Below is a small trained network, with its code and all its weights. Each question gives an input and a class and asks what happens when units are switched off, that is, made to give their printed mean instead of their output.

import numpy as np


def w(rows, s, z=0):
    codes = np.array(rows[::2]) - 128.0
    scale = np.full(codes.shape[1], s)
    scale[-1] = z or s
    return codes * scale


def norm(h):
    return h / np.sqrt((h * h).mean(-1, keepdims=True) + 1e-5)


def f(y):
    return np.maximum(y, 0)


def log_softmax(a):
    a = a - a.max(-1, keepdims=True)
    return a - np.log(np.exp(a).sum(-1, keepdims=True))


def net(x, mask):
    res = np.array(x, float).reshape(1, 7) / 4 @ E
    u = 0
    for l in range(3):
        y = f(norm(res) @ A[l][:, :-1].T + A[l][:, -1])
        res = res + np.where(mask[u : u + 3], y, B[l][:, -1]) @ B[l][:, :-1]
        u += 3
    return log_softmax(norm(res)[-1] @ U[:, :-1].T + U[:, -1])


A, B = {}, {}
E = w([
[128,126,126],'x0',
[104,242,103],'x1',
[128,128,127],'x2',
[158,175,248],'x3',
[87,115,173],'x4',
[129,129,129],'x5',
[128,129,129],'x6',
],0.015)
A[0] = w([
[73,207,110,183],'0.n0',
[250,143,177,2],'0.n1',
[12,112,164,156],'0.n2',
],0.018,0.0024)
B[0] = w([
[129,226,73,254],'0.n0',
[192,70,254,222],'0.n1',
[29,80,115,216],'0.n2',
],0.018,0.0076)
A[1] = w([
[134,53,119,189],'1.n0',
[113,159,102,45],'1.n1',
[250,125,98,254],'1.n2',
],0.024,0.0053)
B[1] = w([
[175,43,128,250],'1.n0',
[67,162,133,180],'1.n1',
[253,218,90,254],'1.n2',
],0.022,0.0079)
A[2] = w([
[154,109,252,16],'2.n0',
[92,195,187,83],'2.n1',
[132,195,227,2],'2.n2',
],0.034,0.0039)
B[2] = w([
[33,226,173,248],'2.n0',
[126,22,148,215],'2.n1',
[199,2,34,224],'2.n2',
],0.025,0.013)
U = w([
[227,131,101,215],'0',
[83,40,127,253],'1',
[181,182,236,58],'2',
[33,145,224,69],'3',
[129,246,63,74],'4',
[4,165,59,22],'5',
],0.028,0.0035)

Each question gives the input, the list of numbers given to net, and the class t.
The units are the neurons (one row each of A and B). Each row of codes is followed by its name. A weight is (code - 128) times the scale printed after its matrix; where a second scale follows, it is the last column's (A, B and U).
mask holds one flag per neuron, layer by layer. A switched-off neuron (its flag False) gives its mean, the last column of its row in B, instead of its output. The means were averaged over made-up inputs and are rounded, as every weight is.
A unit's drop is (log p(t) with every unit on - log p(t) with that unit switched off) / (log p(t) with every unit on - log p(t) with every unit switched off).
The circuit of an input: a set's keep is (log p(t) with only the set's units on - log p(t) with every unit switched off) / (log p(t) with every unit on - log p(t) with every unit switched off). Starting from all 9 units, units are removed one at a time, each time the one whose removal leaves the highest keep (on an exact tie, the one counted first), for as long as the keep stays at least 0.8.
units of the circuit, in order: the units of the circuit, biggest drop first
k most important neurons: the k neurons with the biggest drops, biggest first
k most important neurons of layer l: the k neurons of layer l with the biggest drops, biggest first
input [-5,-4,1,7,7,0,4], class 3: most important neuron -> 2.n0
input [4,-3,7,-8,-4,-8,-6], class 0: units of the circuit, in order -> 0.n2, 1.n2
input [-3,4,-1,0,-3,-2,5], class 4: 3 most important neurons -> 0.n0, 0.n1, 0.n2
input [8,0,-1,3,7,8,6], class 3: 2 most important neurons -> 0.n0, 0.n2
input [5,-5,-5,5,-3,-5,0], class 2: 3 most important neurons -> 2.n0, 1.n2, 0.n2
input [-7,5,6,-1,7,5,-8], class 5: units of the circuit, in order -> 0.n0, 0.n2
input [-5,3,-2,-4,-8,-3,-6], class 4: 2 most important neurons -> 2.n2, 0.n1
input [8,-6,-8,4,-7,5,4], class 2: units of the circuit, in order -> 0.n1, 2.n0, 1.n2
input [5,5,8,0,-2,7,5], class 4: 2 most important neurons -> 0.n0, 0.n1
input [6,-5,2,1,7,0,4], class 3: 2 most important neurons -> 2.n2, 2.n1
input [2,8,2,3,-1,-2,7], class 0: 2 most important neurons -> 0.n2, 2.n0
input [-8,-5,4,-3,0,-7,1], class 0: 2 most important neurons -> 0.n2, 2.n1
input [4,1,-2,4,6,1,-7], class 1: 4 most important neurons -> 1.n0, 2.n2, 2.n1, 0.n1
input [-1,1,8,3,1,2,8], class 1: 3 most important neurons -> 2.n2, 1.n0, 2.n0
input [1,1,-3,-6,0,-6,-5], class 4: units of the circuit, in order -> 2.n1
input [-8,5,3,-1,-2,4,4], class 4: 2 most important neurons of layer 0 -> 0.n0, 0.n1
input [8,3,-1,-7,-5,6,4], class 4: units of the circuit, in order -> 2.n2, 0.n2
input [2,-2,-4,-5,0,-5,5], class 0: 2 most important neurons of layer 0 -> 0.n2, 0.n0
input [8,7,-3,8,1,-2,-8], class 1: 2 most important neurons of layer 2 -> 2.n1, 2.n2
input [6,-1,7,7,6,-2,-3], class 3: most important neuron of layer 0 -> 0.n0
input [-1,3,4,0,3,-5,-2], class 5: 2 most important neurons of layer 0 -> 0.n1, 0.n0
